Here is a tiny trained network, its code and every weight. The questions are about switching its units off for an input and a class, where a switched-off unit gives its printed mean instead of its output.

import numpy as np


def w(rows, s, z=0):
    codes = np.array(rows[::2]) - 128.0
    scale = np.full(codes.shape[1], s)
    scale[-1] = z or s
    return codes * scale


def norm(h):
    return h / np.sqrt((h * h).mean(-1, keepdims=True) + 1e-5)


def f(y):
    return y / 2 * (1 + np.tanh(0.7978845608 * (y + 0.044715 * y**3)))


def log_softmax(a):
    a = a - a.max(-1, keepdims=True)
    return a - np.log(np.exp(a).sum(-1, keepdims=True))


def net(x, mask):
    res = np.array(x, float).reshape(1, 2) / 4 @ E
    u = 0
    for l in range(3):
        y = f(norm(res) @ A[l][:, :-1].T + A[l][:, -1])
        res = res + np.where(mask[u : u + 5], y, B[l][:, -1]) @ B[l][:, :-1]
        u += 5
    return log_softmax(norm(res)[-1] @ U[:, :-1].T + U[:, -1])


A, B = {}, {}
E = w([
[101,105,156,101,67,71,179],'x0',
[119,135,4,238,11,80,67],'x1',
],0.0035)
A[0] = w([
[98,42,148,111,85,114,187,217],'L0N0',
[49,76,125,114,31,106,245,27],'L0N1',
[225,42,177,66,157,245,158,6],'L0N2',
[105,161,39,173,28,101,59,4],'L0N3',
[220,201,127,174,203,151,2,150],'L0N4',
],0.0041,0.0015)
B[0] = w([
[212,81,71,107,184,108,90,168],'L0N0',
[207,63,106,62,66,253,5,169],'L0N1',
[194,138,93,164,175,90,154,220],'L0N2',
[188,217,228,166,138,52,194,253],'L0N3',
[171,16,125,20,22,145,70,233],'L0N4',
],0.005,0.0035)
A[1] = w([
[132,141,20,232,43,105,101,23],'L1N0',
[48,164,161,189,81,144,141,5],'L1N1',
[94,106,87,106,105,136,23,100],'L1N2',
[51,213,134,255,99,141,117,5],'L1N3',
[145,71,8,155,180,94,136,31],'L1N4',
],0.0067,0.0023)
B[1] = w([
[78,170,49,23,190,200,187,253],'L1N0',
[200,172,27,123,106,29,160,121],'L1N1',
[212,3,212,112,96,200,166,163],'L1N2',
[148,151,55,128,92,3,205,170],'L1N3',
[137,157,237,231,144,96,68,117],'L1N4',
],0.0055,0.0042)
A[2] = w([
[149,144,139,161,114,194,118,117],'L2N0',
[20,168,118,202,182,209,112,41],'L2N1',
[180,77,87,9,76,228,109,83],'L2N2',
[205,176,255,219,82,65,131,253],'L2N3',
[59,81,190,73,204,212,209,111],'L2N4',
],0.0064,0.0054)
B[2] = w([
[133,195,60,140,77,90,104,126],'L2N0',
[125,139,35,2,104,242,75,109],'L2N1',
[154,51,137,104,64,187,53,254],'L2N2',
[83,1,201,192,179,115,105,190],'L2N3',
[144,207,48,119,67,84,161,216],'L2N4',
],0.0082,0.0063)
U = w([
[126,217,36,150,155,9,231,232],'0',
[207,82,65,49,38,191,57,148],'1',
[108,11,197,204,183,98,75,212],'2',
[13,207,183,109,230,229,72,3],'3',
[1,241,169,172,211,239,60,3],'4',
[26,229,200,133,237,244,90,3],'5',
],0.0089,0.007)

Each question gives the input, the list of numbers given to net, and the class t.
The units are the neurons (one row each of A and B). Each row of codes is followed by its name. A weight is (code - 128) times the scale printed after its matrix; where a second scale follows, it is the last column's (A, B and U).
mask holds one flag per neuron, layer by layer. A switched-off neuron (its flag False) gives its mean, the last column of its row in B, instead of its output. The means were averaged over made-up inputs and are rounded, as every weight is.
A unit's drop is (log p(t) with every unit on - log p(t) with that unit switched off) / (log p(t) with every unit on - log p(t) with every unit switched off).
The circuit of an input: a set's keep is (log p(t) with only the set's units on - log p(t) with every unit switched off) / (log p(t) with every unit on - log p(t) with every unit switched off). Starting from the 12 units with the biggest drops (on a tie, the unit counted first), units are removed one at a time, each time the one whose removal leaves the highest keep (on an exact tie, the one counted first), for as long as the keep stays at least 0.8.
circuit, biggest first: the units of the circuit, biggest drop first
unit that matters most: the unit with the biggest drop
k most important neurons: the k neurons with the biggest drops, biggest first
k most important neurons of layer l: the k neurons of layer l with the biggest drops, biggest first
drop when u is switched off: that unit's drop, to one decimal
input [-8,-8], class 0: circuit, biggest first	(L0N1; L2N4)
input [1,1], class 2: unit that matters most	L0N3
input [1,-3], class 2: circuit, biggest first	(L1N0; L2N3)
input [-3,-2], class 2: circuit, biggest first	(L1N0; L2N3)
input [7,-7], class 0: 2 most important neurons of layer 2	(L2N4; L2N2)
input [0,3], class 2: circuit, biggest first	(L0N3; L2N3)
input [-7,7], class 0: circuit, biggest first	(L0N3; L2N2)
input [-5,5], class 0: 2 most important neurons of layer 1	(L1N0; L1N3)
input [2,2], class 2: 2 most important neurons	(L0N3; L2N3)
input [3,-3], class 2: 2 most important neurons of layer 1	(L1N0; L1N4)
input [2,1], class 2: 2 most important neurons of layer 0	(L0N3; L0N4)
input [0,-2], class 2: 2 most important neurons	(L0N2; L1N0)
input [2,-4], class 0: 2 most important neurons	(L0N4; L0N3)
input [-1,1], class 2: most important neuron	(L0N3)
input [-2,5], class 0: 2 most important neurons	(L1N0; L0N3)
input [-2,1], class 2: 2 most important neurons of layer 0	(L0N3; L0N1)
input [-4,-7], class 0: 2 most important neurons of layer 2	(L2N4; L2N2)
input [2,5], class 0: 2 most important neurons	(L1N0; L0N3)
input [1,-2], class 2: drop when L1N0 is switched off	0.2
input [0,-4], class 0: unit that matters most	L2N2
input [-3,-5], class 0: drop when L2N2 is switched off	0.1
input [2,-8], class 0: drop when L2N4 is switched off	0.2
input [-2,8], class 0: drop when L2N0 is switched off	0.0
